What each symbol does to the objects:
λ: j841->j850, j740->j400, j480->j500, j349->j139, j369->j688, j84->j672, j108->j903, j53->j859, j489->j113, j977->j777, j565->j817, j664->j880, j540->j529, j298->j730, j659->j711, j381->j561, j710->j197, j701->j286, j497->j23, j23->j558, j375->j82, j560->j497, j119->j56, j29->j348, j783->j785, j102->j569, j533->j97, j954->j84, j423->j560, j711->j701, j313->j710, j247->j987, j561->j383, j189->j247, j345->j145, j470->j540, j850->j312, j516->j664, j569->j381, j777->j533, j945->j189, j473->j107, j306->j423, j880->j40, j310->j740, j348->j659, j82->j349, j383->j119, j207->j382, j688->j480, j445->j841, j817->j53, j97->j565, j558->j122, j368->j158, j849->j685, j713->j739, j672->j412, j107->j368, j332->j298, j22->j516, j739->j256, j145->j814, j186->j864, j412->j977, j459->j445, j814->j489, j529->j313, j400->j369, j139->j207, j685->j473, j56->j29, j40->j306, j158->j783, j286->j108, j500->j926, j113->j409, j903->j687, j864->j102, j687->j345, j409->j332, j926->j470, j859->j186, j197->j945, j256->j459, j382->j22, j987->j954, j785->j770, j770->j310, j312->j375, j730->j713, j122->j849
τ: j841->j256, j740->j785, j480->j400, j349->j312, j369->j310, j84->j247, j108->j711, j53->j97, j489->j345, j977->j84, j565->j777, j664->j382, j540->j500, j298->j113, j659->j56, j381->j864, j710->j540, j701->j348, j497->j306, j23->j423, j375->j841, j560->j40, j119->j381, j29->j383, j783->j107, j102->j859, j533->j412, j954->j189, j423->j880, j711->j29, j313->j470, j247->j197, j561->j102, j189->j710, j345->j108, j470->j480, j850->j459, j516->j207, j569->j186, j777->j672, j945->j313, j473->j122, j306->j664, j880->j22, j310->j783, j348->j119, j82->j850, j383->j569, j207->j82, j688->j740, j445->j739, j817->j533, j97->j977, j558->j560, j368->j685, j849->j23, j713->j332, j672->j987, j107->j849, j332->j489, j22->j139, j739->j298, j145->j903, j186->j817, j412->j954, j459->j713, j814->j687, j529->j926, j400->j770, j139->j375, j685->j558, j56->j561, j40->j516, j158->j473, j286->j659, j500->j369, j113->j145, j903->j701, j864->j53, j687->j286, j409->j814, j926->j688, j859->j565, j197->j529, j256->j730, j382->j349, j987->j945, j785->j368, j770->j158, j312->j445, j730->j409, j122->j497
σ: j841->j409, j740->j685, j480->j158, j349->j739, j369->j107, j84->j529, j108->j383, j53->j84, j489->j711, j977->j197, j565->j987, j664->j312, j540->j310, j298->j903, j659->j102, j381->j97, j710->j369, j701->j381, j497->j382, j23->j22, j375->j730, j560->j207, j119->j53, j29->j186, j783->j23, j102->j777, j533->j189, j954->j540, j423->j139, j711->j569, j313->j400, j247->j926, j561->j565, j189->j500, j345->j29, j470->j770, j850->j332, j516->j850, j569->j533, j777->j945, j945->j480, j473->j306, j306->j349, j880->j375, j310->j849, j348->j864, j82->j713, j383->j817, j207->j459, j688->j368, j445->j113, j817->j954, j97->j247, j558->j516, j368->j560, j849->j880, j713->j345, j672->j313, j107->j423, j332->j108, j22->j841, j739->j145, j145->j348, j186->j412, j412->j710, j459->j489, j814->j659, j529->j740, j400->j473, j139->j256, j685->j40, j56->j859, j40->j82, j158->j497, j286->j561, j500->j783, j113->j701, j903->j119, j864->j977, j687->j56, j409->j286, j926->j785, j859->j672, j197->j688, j256->j814, j382->j445, j987->j470, j785->j558, j770->j122, j312->j298, j730->j687, j122->j664
η: j841->j445, j740->j310, j480->j688, j349->j82, j369->j400, j84->j954, j108->j286, j53->j817, j489->j814, j977->j412, j565->j97, j664->j516, j540->j470, j298->j332, j659->j348, j381->j569, j710->j313, j701->j711, j497->j560, j23->j497, j375->j312, j560->j423, j119->j383, j29->j56, j783->j158, j102->j864, j533->j777, j954->j987, j423->j306, j711->j659, j313->j529, j247->j189, j561->j381, j189->j945, j345->j687, j470->j926, j850->j841, j516->j22, j569->j102, j777->j977, j945->j197, j473->j685, j306->j40, j880->j664, j310->j770, j348->j29, j82->j375, j383->j561, j207->j139, j688->j369, j445->j459, j817->j565, j97->j533, j558->j23, j368->j107, j849->j122, j713->j730, j672->j84, j107->j473, j332->j409, j22->j382, j739->j713, j145->j345, j186->j859, j412->j672, j459->j256, j814->j145, j529->j540, j400->j740, j139->j349, j685->j849, j56->j119, j40->j880, j158->j368, j286->j701, j500->j480, j113->j489, j903->j108, j864->j186, j687->j903, j409->j113, j926->j500, j859->j53, j197->j710, j256->j739, j382->j207, j987->j247, j785->j783, j770->j785, j312->j850, j730->j298, j122->j558

The rows follow the links: the fewer symbols apart two objects are, the more alike their rows tend to be.

Each row is also shifted at random along 4 hidden directions that mean nothing.

Some objects, each with a row of numbers:
j903	[-249  113 -218 -101  238   98  454  -58 -292   40 -130  385 -233  -70   41 -433 -359   28 -173 -327 -197 -255  268  -50  -96 -561]
j739	[-531   60 -534 -203  278 -201   23 -486 -313  225  -87 -133  124  128 -377  135  -82  188 -186 -139  248 -317 -474  162  -35  118]
j29	[-201   62  -21 -470  -91  100   57    5 -164 -384 -109   51  -54 -260    0 -141 -154 -262 -440 -167 -226  213  141  358  141 -338]
j139	[-193  433  -30   33 -156 -712 -341  466  455  385  -93  282 -212  -24 -350  170 -222  -40  291   78 -383   -3 -137  412   61  -44]
j256	[-531  112 -177 -312   68 -541 -484 -289   15  236 -108 -390  330   45 -316  122  102  178   91 -133  -30 -356 -505  149   27  -27]
j850	[-502  581 -270   87  259  451  611  -56 -788  509 -126  500   99  157   59  349 -408  117 -332   38  232   18 -402  474 -260  277]
j560	[ 223 -239  639  719 -293  164 -208  227 -578  456 -141  -89  412  125  330 -383  171  444  653  234  111 -196  161  283    5 -111]
j23	[ 272 -323 -161  311 -245 -224 -300  145  529  221 -133 -218  123  466 -503 -116  276  374  132  332  191  399   98  318   81 -173]
j814	[-262 -187  195  191  335 -382   81  -34 -390  252   91  838  -36 -204 -501 -480 -355  242  197 -549  195 -198  113 -159 -186 -583]
j145	[-243   19  -19 -113  420   72  108 -259  -28  176 -190 -118 -394    9  122 -504  291  269   43  -24 -266 -214   69 -218  -80 -624]
j332	[-359  -52 -266 -138  459   57  122 -554 -355  190 -109 -170 -136   92 -191 -243  193  336  -14    4  188 -281 -350  -69 -130 -207]
j375	[-412  746  160 -122  150  228  -23   63   38  456 -274 -245 -190   62  325  308  314  170  -62  486 -474  181 -352  427 -112  -35]
j368	[ 217  -63  -89  235 -330  -93 -322  303   94  348  365   -3  866  219  175  124 -103  272  182 -588   26 -195   66  -97   17  323]
j381	[ -88 -149  -25 -605   55 -141 -170 -157 -129 -476  214  190  -95 -390 -340  -34   35 -399 -283  -75  258  180    4  271  239   26]
j107	[ 216   -1 -245  251  -65  467  124  137   90  387  217   93  486  418  103  194   55  400 -213 -119  254  376   65   66 -113  271]
j189	[ 199 -267  335  194 -528  -45 -101  -39   87 -500 -378 -550  472   15  197  113 -253 -248    0  -52 -220 -356  176 -438   -3   71]
j561	[ -89  -10  323 -435   19  477   18 -201 -773 -367   43 -118  109 -471  447 -126  194 -257 -173  101   29  -44  -14  280  162  -16]
j186	[  55 -344  345 -294   79 -295 -265   96 -490 -232  531  833  192 -589 -415  -24 -201 -406  107 -381  551 -193  104  -64  -40  126]
j56	[-156  -35   -1 -470 -419 -149 -278   -1 -573 -401  -69 -290  478 -437  362 -282 -278 -435  -64 -410 -338 -667  128  229  377  -91]
j859	[ 113 -175  265 -457  194  306  -68 -163 -520 -170  335  239   10 -391  232  -23  293 -289    5   71  303 -287   19 -206  -78  208]
j400	[ 236  158 -391  103   55  -87  -36  -28  517 -123  385 -330 -293   15  322  219  106 -146  142 -134 -165  158 -121 -280  263  653]
j423	[ 221 -248 -179  340 -184 -371 -131  204  385  254 -185  -82 -199  416 -432 -220  128  278  288  384  140  202   63  369  193 -140]
j459	[-536  288 -298  -54  356   98  209 -284 -462  356  -95  221   91  172 -291  294 -151  221 -263   -7  272  112 -461  368 -182  105]
j310	[ 249  233  -89  153  -20  340  -36   31   43  159  415 -498  183   39  944  120  193   64  279 -153 -319 -239  -50 -323  137  609]
j710	[ 185 -276  820  411 -260 -192 -322   84  568 -518 -172 -158  -43 -141 -361  127   34  -37  124  218  -43  893  164 -151   98 -190]
j516	[  65   87  244  561 -404 -423 -193  487 -477  517  -68  189  189  -80  266 -306 -356  -43  787  -27 -158 -809   80  259  116  103]
j409	[-349  -94 -330   20  477   32  276 -481 -438  223  -60   78 -134  138 -210 -246   42  305  -35 -142  303 -300 -178  -62 -127 -210]
j22	[  18  343 -157  440   -6  -57  422  342 -255  464 -103  608 -361  126  -39  -38 -412  -18  242  253  114  -65   -8  479  -30  127]
j664	[ 135  119  -22  575 -141 -192  210  346 -292  417  -95  415 -192  113   12 -223 -314   77  463  213   98 -211   90  375   45   48]

Complete each set of four: the symbols that take the first to the second take the third to the fourth, perhaps in another order.
Answer with the object's name.
A [-460 -105  -20   63  419 -213  -26 -322 -420  272   40  441   86   22 -640  -23  -67  339  -34 -199  421   92 -317  123 -194 -203]
B [-568  117  221  -93   11 -565 -606  -97 -142  324 -101 -100  459 -109 -343  149   49  167  178 -216  -79 -177 -444  195  -57 -125]
C [-229  115  -55 -148  163   55  261   59  -22  -21 -110  396 -312  -85  -49 -379 -213   37 -267 -286 -261  119  267   36  -96 -671]
D j145

A [ 252 -127  567  565  -71  -46   19  -43  117 -393  159  -43 -194 -188   -8   68 -152 -146  300   62  124  606    2  -73  287  308]
B [ 232  189  374  223  -26  314 -308  259  351  285  438 -142  346    9  550  174  409  309  235 -167 -284  334  -23 -185  -46  198]
C [-300  -87 -657   -2  679   78  746 -382 -317  217   35  718 -548  203 -624 -265 -329  240 -298 -220  533   80  -61  -27 -245 -252]
D j659

A [-220  129 -120 -305  -10 -110  107   89  104 -225 -173  235 -223 -160  -15 -262 -246 -136 -327 -286 -361   75  258  105   44 -568]
B [  90 -210  227 -483  157   23 -202  -68 -256 -304  367  291 -100 -451 -142  -26  292 -342  -29  -16  307  -74   13  -97  -23  108]
C [-254   66 -228 -455   -9 -393  -27  208  485 -315  -95  423 -335 -147 -551 -157 -293 -153 -520 -338 -235  530  280  264   42 -692]
D j859

A [-563  288  -13  104  457  198  275 -154 -619  432   23  745  147   31 -511  336 -292  293 -319  -97  510  430 -438  433 -332   40]
B [-372  -72  -82   15  508   47  148 -446 -431  280  -66   39 -163   76 -137 -270  190  364   58  -43  174 -207 -218 -105 -148 -357]
C [ 220   54 -359  152  -44  -24  -42  273  506  221  497  283  301  215 -116  303 -109  200 -101 -412  113  438  -16  -85  -75  382]
D j122

A [-582  394 -270   -3  178  -67  181  -53 -498  394  -37  463  251   45 -343  346 -478   63 -214 -184  254   12 -441  430 -185  237]
B [-511  273 -275 -247  566  375  164 -589 -115  262 -257 -408 -244  265 -140  168  499  387 -285  398  147  281 -538  232 -171 -115]
C [ 241   42  155  461  190  113  200   18   88 -168  417  234 -408 -136  104  155 -150  -85  187   10  188  635  -29  -48  211  500]
D j740

A [ 216 -219 -362  399 -182 -124  328 -267  -85 -568  -16 -363 -164   19   49   90 -529 -400   78  -61  207  -85  -49 -138  387  642]
B [ 243 -167  248  429 -282 -373 -286   -3  -60 -309  297 -318  113 -313  359  -10 -224 -320  590 -255 -152 -276  -15 -239  408  585]
C [ 210 -354 -764  133 -465 -411 -243   86  368  138    0 -209  594  570 -398   18 -160  206  -53 -262  255 -191   42  146  187  236]
D j23

A [ 246 -434  693  553 -310 -394 -726  447  345  310   79  259  551  170 -561 -157  224  557  424   50  227  616  188  299   23 -396]
B [ 213  -69  -39  449   46 -350   24  329  511  336 -146  443 -569  287 -652  -96   38  294  219  509  234  689  104  467  106 -173]
C [ 214 -326  391  600 -272 -160  145   38 -138 -477  -12  297  119 -120 -341  147 -647 -208   79 -129  355  387  152  -73  109  243]
D j480

A [ 206 -233  168  162 -309  175  192  -67  249 -508 -424 -321  132  167  -78  203 -168 -185 -277  192  -28  168  156 -357  -65   11]
B [ 207  -62 -351   85  -55  356   -8   51  540  274   65 -158  254  529  -99  183  306  439 -270  143  188  607  -14  117  -79   91]
C [ 228 -249 1133  587 -407 -197 -604   66   68 -448  -69 -609  283 -396  296  -70  182 -113  632  117 -324  165   77 -237  317    1]
D j23

A [  -5  -47 -271 -899  294   44 -152 -343  457 -539  104 -266 -670 -147 -294  117  631 -361 -452  473  133  499 -116  163  213  -10]
B [ 295  -76 -371 -465  172  302  451  -71  573 -233  -61  282 -317  181 -287  378   53 -258 -603  183  179  131  218 -568 -433   40]
C [-329  -18  422  175  477  316   92 -327 -668  393  -89   35  -32  -87  215 -472  340  448  249  -23   21 -287  -67 -184 -216 -510]
D j711

A [ 255 -330  570   78 -628 -485 -504  196  547 -523 -306 -337  503 -114 -207  163 -187 -220   58 -171 -249 -128  231 -503  -59 -189]
B [ 240 -120   86  300   52  -93  110 -120  723 -593  -16 -127 -607   76 -452  209  -42 -159  -77  339   71 1037  -29  -12  241  203]
C [ 302 -110 -221 -540  272  174  292  -66  401 -247  153  449 -381   35 -378  282  124 -276 -443  116  256   85  184 -532 -386   50]
D j987

A [  68  164  324  558 -261 -378  -91  478 -252  496  -47  369  -50  -65   71 -201 -299   65  646  108 -100 -399   93  335   75  -47]
B [-575  346  122 -132  267  152 -133 -310 -364  380 -156 -302  206   26  111  174  317  292  -37  158  -60  -71 -521  241 -131  -78]
C [-135  -30  441 -432  -36  223 -230  -95 -445 -422   29 -123   86 -466  217 -167  194 -240 -189   13 -100  159   97  335  210 -284]
D j533

A [ 263  -46  555 -267  201  385   95  176  555  -96   -6  393 -188  -72 -180  253  391  -32 -347  252   20  496  291 -537 -568 -276]
B [ 201 -361 -266  353 -475 -368  122 -203   47 -584 -169 -445  157   17 -154   68 -618 -446   62 -160   86 -253    0 -208  330  489]
C [ 232 -246  423  380 -199   40 -460  257  319  339    5 -151  466  335 -175  -71  476  578  240  218  104  519   86  223  -46 -278]
D j22

A [ 239  196  -95  254  137  106   89   93  386  -32  482   76 -292   -3  251  227   60   -5  140  -83    5  483 -109 -176  113  571]
B [ 136  189   79  474  -75  131  199  239 -352  484 -246   -4 -288  162  422 -247   17  152  480  481 -127 -316   75  327   73   74]
C [ 264  -44  518 -151 -170  584   76   10   81 -142 -287 -401  268  -18  601  101  366  -74 -151  255 -296 -353  285 -649 -395 -137]
D j770

A [ 208    0   92  525   29 1138  430  -18 -511  544   30  -36  497  445  585   19  305  653 -137  279  329  373   47  158 -239  131]
B [ 130 -113 -442  425 -256 -285  181  168 -208  331 -201  -14  -76  282   21 -250 -318   51  424  192  162 -544   42  330  144  175]
C [-225  123  -83 -437 -281  -95 -108   54 -228 -315 -220 -221  163 -296  317 -351 -228 -264 -235 -313 -521 -377  212  124  167 -439]
D j102

